Below is a small trained network, with its code and all its weights. Each question gives an input and a class and asks what happens when units are switched off, that is, made to give their printed mean instead of their output.

import numpy as np


def w(rows, s, z=0):
    codes = np.array(rows[::2]) - 128.0
    scale = np.full(codes.shape[1], s)
    scale[-1] = z or s
    return codes * scale


def norm(h):
    return h / np.sqrt((h * h).mean(-1, keepdims=True) + 1e-5)


def f(y):
    return y / 2 * (1 + np.tanh(0.7978845608 * (y + 0.044715 * y**3)))


def log_softmax(a):
    a = a - a.max(-1, keepdims=True)
    return a - np.log(np.exp(a).sum(-1, keepdims=True))


def net(x, mask):
    res = np.array(x, float).reshape(1, 3) / 4 @ E
    u = 0
    for l in range(2):
        y = f(norm(res) @ A[l][:, :-1].T + A[l][:, -1])
        res = res + np.where(mask[u : u + 8], y, B[l][:, -1]) @ B[l][:, :-1]
        u += 8
    return log_softmax(norm(res)[-1] @ U[:, :-1].T + U[:, -1])


A, B = {}, {}
E = w([
[253,159,61,123,124,59,152,177,157,182],'x0',
[135,149,66,210,28,152,82,176,153,174],'x1',
[143,139,137,146,133,132,139,130,122,124],'x2',
],0.013)
A[0] = w([
[252,133,131,28,197,55,165,126,132,127,91],'0.n0',
[237,136,81,154,58,86,100,126,132,159,22],'0.n1',
[141,139,114,154,120,106,103,155,144,149,38],'0.n2',
[74,129,223,98,223,158,164,98,103,82,194],'0.n3',
[100,109,166,169,80,152,104,109,117,113,29],'0.n4',
[100,139,119,184,67,156,122,134,135,118,45],'0.n5',
[118,101,141,171,69,163,97,95,133,105,11],'0.n6',
[79,162,131,190,77,165,101,136,123,137,3],'0.n7',
],0.014,0.0036)
B[0] = w([
[45,104,250,215,219,34,112,48,60,155,241],'0.n0',
[247,177,35,100,88,164,125,189,185,165,205],'0.n1',
[179,123,76,109,131,125,128,221,85,157,151],'0.n2',
[199,129,44,26,33,204,152,176,202,111,254],'0.n3',
[53,138,97,195,159,77,115,124,83,172,176],'0.n4',
[108,89,146,181,150,122,48,93,102,185,181],'0.n5',
[79,166,138,227,200,126,225,136,81,123,173],'0.n6',
[46,155,169,190,198,135,133,68,108,127,190],'0.n7',
],0.013,0.019)
A[1] = w([
[48,147,211,202,194,102,139,48,134,112,176],'1.n0',
[101,101,251,156,203,15,70,96,54,96,26],'1.n1',
[134,64,185,83,43,151,31,128,150,90,230],'1.n2',
[137,144,168,184,212,155,149,93,113,159,87],'1.n3',
[57,99,128,154,177,94,64,87,93,198,148],'1.n4',
[28,124,174,220,209,129,87,115,45,114,190],'1.n5',
[122,148,104,27,77,156,192,168,152,12,59],'1.n6',
[109,145,122,178,176,162,104,124,100,76,2],'1.n7',
],0.018,0.0027)
B[1] = w([
[221,158,56,150,122,128,95,205,127,221,241],'1.n0',
[184,29,160,132,252,130,89,27,187,165,233],'1.n1',
[72,127,109,141,178,179,148,101,164,59,153],'1.n2',
[57,68,114,79,108,188,103,115,130,129,197],'1.n3',
[95,122,192,55,132,127,181,124,91,61,217],'1.n4',
[38,209,110,100,49,136,187,182,70,82,255],'1.n5',
[138,143,137,105,174,112,167,101,193,14,196],'1.n6',
[97,102,134,56,74,187,128,154,71,152,155],'1.n7',
],0.017,0.03)
U = w([
[116,138,118,84,141,162,182,105,184,10,202],'0',
[136,81,177,140,57,78,99,142,104,96,12],'1',
[131,143,183,223,84,108,94,78,98,100,5],'2',
[155,56,188,113,246,104,108,62,106,186,193],'3',
[25,175,110,121,81,176,163,180,31,128,233],'4',
[123,137,148,188,100,116,129,103,127,125,4],'5',
[119,131,173,187,81,91,79,106,115,101,10],'6',
[228,181,61,178,101,115,99,199,123,197,254],'7',
],0.013,0.0046)

Each question gives the input, the list of numbers given to net, and the class t.
The units are the neurons (one row each of A and B). Each row of codes is followed by its name. A weight is (code - 128) times the scale printed after its matrix; where a second scale follows, it is the last column's (A, B and U).
mask holds one flag per neuron, layer by layer. A switched-off neuron (its flag False) gives its mean, the last column of its row in B, instead of its output. The means were averaged over made-up inputs and are rounded, as every weight is.
A unit's drop is (log p(t) with every unit on - log p(t) with that unit switched off) / (log p(t) with every unit on - log p(t) with every unit switched off).
The circuit of an input: a set's keep is (log p(t) with only the set's units on - log p(t) with every unit switched off) / (log p(t) with every unit on - log p(t) with every unit switched off). Starting from the 12 units with the biggest drops (on a tie, the unit counted first), units are removed one at a time, each time the one whose removal leaves the highest keep (on an exact tie, the one counted first), for as long as the keep stays at least 0.8.
circuit, biggest first: the units of the circuit, biggest drop first
k most important neurons: the k neurons with the biggest drops, biggest first
k most important neurons of layer l: the k neurons of layer l with the biggest drops, biggest first
drop when u is switched off: that unit's drop, to one decimal
input [5,2,7], class 7: 2 most important neurons	(0.n1 1.n1)
input [7,1,-2], class 7: 3 most important neurons of layer 0	(0.n1 0.n7 0.n5)
input [1,-3,5], class 3: most important neuron of layer 0	(0.n0)
input [3,1,-2], class 7: 3 most important neurons	(0.n1 1.n1 1.n5)
input [2,-5,1], class 3: 2 most important neurons	(0.n0 1.n1)
input [4,0,4], class 3: 2 most important neurons	(0.n0 0.n3)
input [3,1,2], class 7: 3 most important neurons	(0.n1 1.n1 1.n5)
input [7,-3,1], class 3: 2 most important neurons	(0.n0 1.n1)
input [8,3,0], class 7: 2 most important neurons	(0.n1 1.n1)
input [1,0,-3], class 3: 2 most important neurons	(0.n0 0.n3)
input [8,-1,4], class 3: 2 most important neurons	(0.n0 0.n3)
input [2,-7,-6], class 3: 2 most important neurons	(0.n0 1.n1)
input [4,0,1], class 3: 2 most important neurons	(0.n0 0.n3)
input [2,1,8], class 7: circuit, biggest first	(0.n1)
input [6,-6,1], class 3: drop when 1.n1 is switched off	1.6
input [5,8,8], class 7: drop when 0.n7 is switched off	0.0
input [3,-2,-2], class 3: drop when 1.n1 is switched off	1.6
input [7,3,6], class 7: drop when 0.n1 is switched off	4.7
